Here is a tiny trained network, its code and every weight. The questions are about switching its units off for an input and a target symbol, where a switched-off unit gives its printed mean instead of its output.

import numpy as np


def w(rows, s, z=0):
    codes = np.array(rows[::2]) - 128.0
    scale = np.full(codes.shape[1], s)
    scale[-1] = z or s
    return codes * scale


def softmax(a):
    e = np.exp(a - a.max(-1, keepdims=True))
    return e / e.sum(-1, keepdims=True)


def log_softmax(a):
    a = a - a.max(-1, keepdims=True)
    return a - np.log(np.exp(a).sum(-1, keepdims=True))


def net(x, mask):
    ids = ['βγδζημξπτψ'.index(c) for c in x.split()]
    T = len(ids)
    res = E[ids] + P[:T]
    u = 0
    for l in range(3):
        r = res
        for j in range(2):
            rows = slice(2 * j, 2 * j + 2)
            q, k, v = (r @ M[l][rows].T for M in (Q, K, V))
            z = softmax(np.where(np.tri(T) > 0, q @ k.T / 2**0.5, -1e9)) @ v
            o = O[l][rows]
            res = res + np.where(mask[u + j], z, o[:, -1]) @ o[:, :-1]
        u += 2
    return log_softmax(res[-1] @ U[:, :-1].T + U[:, -1])


Q, K, V, O = {}, {}, {}, {}
E = w([
[117,14,170,122],'β',
[115,182,89,149],'γ',
[43,107,144,111],'δ',
[231,34,66,174],'ζ',
[134,23,62,117],'η',
[112,168,9,124],'μ',
[190,151,216,248],'ξ',
[151,162,46,232],'π',
[80,15,109,209],'τ',
[197,210,161,71],'ψ',
],0.015)
P = w([
[192,148,208,3],'0',
[124,132,188,36],'1',
[146,132,185,57],'2',
[112,118,201,57],'3',
[136,127,173,68],'4',
[108,113,187,66],'5',
[120,149,165,74],'6',
[109,133,146,83],'7',
[63,97,206,86],'8',
[106,116,166,73],'9',
[97,89,199,37],'10',
],0.0038)
Q[0] = w([
[202,164,139,141],'L0H0',
[103,222,143,122],'L0H0',
[99,175,185,60],'L0H1',
[11,160,242,2],'L0H1',
],0.0096)
K[0] = w([
[159,231,83,255],'L0H0',
[48,181,75,52],'L0H0',
[84,189,145,96],'L0H1',
[62,51,72,67],'L0H1',
],0.0067)
V[0] = w([
[208,160,124,158],'L0H0',
[98,255,74,156],'L0H0',
[96,169,100,118],'L0H1',
[246,118,162,178],'L0H1',
],0.0063)
O[0] = w([
[234,145,78,111,113],'L0H0',
[152,99,208,131,4],'L0H0',
[88,144,17,92,92],'L0H1',
[1,129,116,102,177],'L0H1',
],0.0059,0.0041)
Q[1] = w([
[234,231,217,93],'L1H0',
[1,86,103,163],'L1H0',
[94,90,138,213],'L1H1',
[183,86,132,5],'L1H1',
],0.0074)
K[1] = w([
[162,150,135,3],'L1H0',
[131,106,86,192],'L1H0',
[81,166,21,127],'L1H1',
[174,238,129,65],'L1H1',
],0.011)
V[1] = w([
[220,94,102,34],'L1H0',
[170,138,115,246],'L1H0',
[212,71,159,176],'L1H1',
[204,180,255,112],'L1H1',
],0.0084)
O[1] = w([
[234,81,103,30,128],'L1H0',
[207,126,84,230,160],'L1H0',
[171,27,249,255,125],'L1H1',
[225,83,142,78,3],'L1H1',
],0.0069,0.0047)
Q[2] = w([
[159,164,151,98],'L2H0',
[93,112,141,157],'L2H0',
[45,78,125,145],'L2H1',
[192,105,255,95],'L2H1',
],0.012)
K[2] = w([
[78,36,94,137],'L2H0',
[8,158,180,149],'L2H0',
[90,168,32,170],'L2H1',
[182,141,194,100],'L2H1',
],0.012)
V[2] = w([
[111,98,232,67],'L2H0',
[127,187,255,107],'L2H0',
[112,35,132,119],'L2H1',
[153,241,91,109],'L2H1',
],0.007)
O[2] = w([
[159,68,124,104,59],'L2H0',
[138,254,243,115,4],'L2H0',
[50,18,240,7,204],'L2H1',
[145,216,145,40,63],'L2H1',
],0.0067,0.0019)
U = w([
[80,96,163,94,117],'β',
[119,203,113,120,153],'γ',
[22,187,166,54,127],'δ',
[188,79,80,182,107],'ζ',
[60,73,68,75,145],'η',
[71,186,2,64,133],'μ',
[147,168,199,191,222],'ξ',
[174,179,45,253,106],'π',
[51,97,102,226,1],'τ',
[174,144,133,87,190],'ψ',
],0.0075,0.0078)

Each question gives the input, a string of symbols that net reads in full, and the target symbol t.
The units are the heads (2 rows each of Q, K, V and O). Each row of codes is followed by its name. A weight is (code - 128) times the scale printed after its matrix; where a second scale follows, it is the last column's (O and U).
mask holds one flag per head, layer by layer. A switched-off head (its flag False) gives its mean, the last column of its rows in O, instead of its output. The means were averaged over made-up inputs and are rounded, as every weight is.
A unit's drop is (log p(t) with every unit on - log p(t) with that unit switched off) / (log p(t) with every unit on - log p(t) with every unit switched off).
The circuit of an input: a set's keep is (log p(t) with only the set's units on - log p(t) with every unit switched off) / (log p(t) with every unit on - log p(t) with every unit switched off). Starting from all 6 units, units are removed one at a time, each time the one whose removal leaves the highest keep (on an exact tie, the one counted first), for as long as the keep stays at least 0.8.
circuit, biggest first: the units of the circuit, biggest drop first
unit that matters most: the unit with the biggest drop
which heads matter: for each layer, one digit per head in row order, 1 if its drop is at least 0.15 and else 0, layers parted by /
drop of u: that unit's drop, to one decimal
input μ μ η η β η η τ η, target τ: circuit, biggest first => [L0H0, L1H0, L2H1]
input η μ μ μ μ δ, target μ: circuit, biggest first => [L1H1, L2H1]
input β η τ ζ η, target τ: circuit, biggest first => [L1H0, L1H1, L2H1]
input π β μ π β μ μ μ β, target μ: circuit, biggest first => [L1H1, L2H1]
input η τ β, target τ: which heads matter => 10 / 11 / 01
input μ β μ ψ, target ψ: circuit, biggest first => [L1H1, L1H0, L0H0]
input β ξ τ, target τ: circuit, biggest first => [L1H0, L1H1, L2H1]
input μ η ψ, target ψ: which heads matter => 10 / 11 / 00
input β ξ ξ δ η π η, target π: unit that matters most => L1H0
input β π π μ, target π: which heads matter => 00 / 10 / 01
input γ η η η ξ η μ μ η, target μ: which heads matter => 01 / 01 / 01
input β γ τ, target τ: drop of L1H0 => 0.3
input β η μ η, target μ: drop of L0H0 => 0.6
input ζ η ξ π μ π μ, target π: drop of L2H1 => 0.4
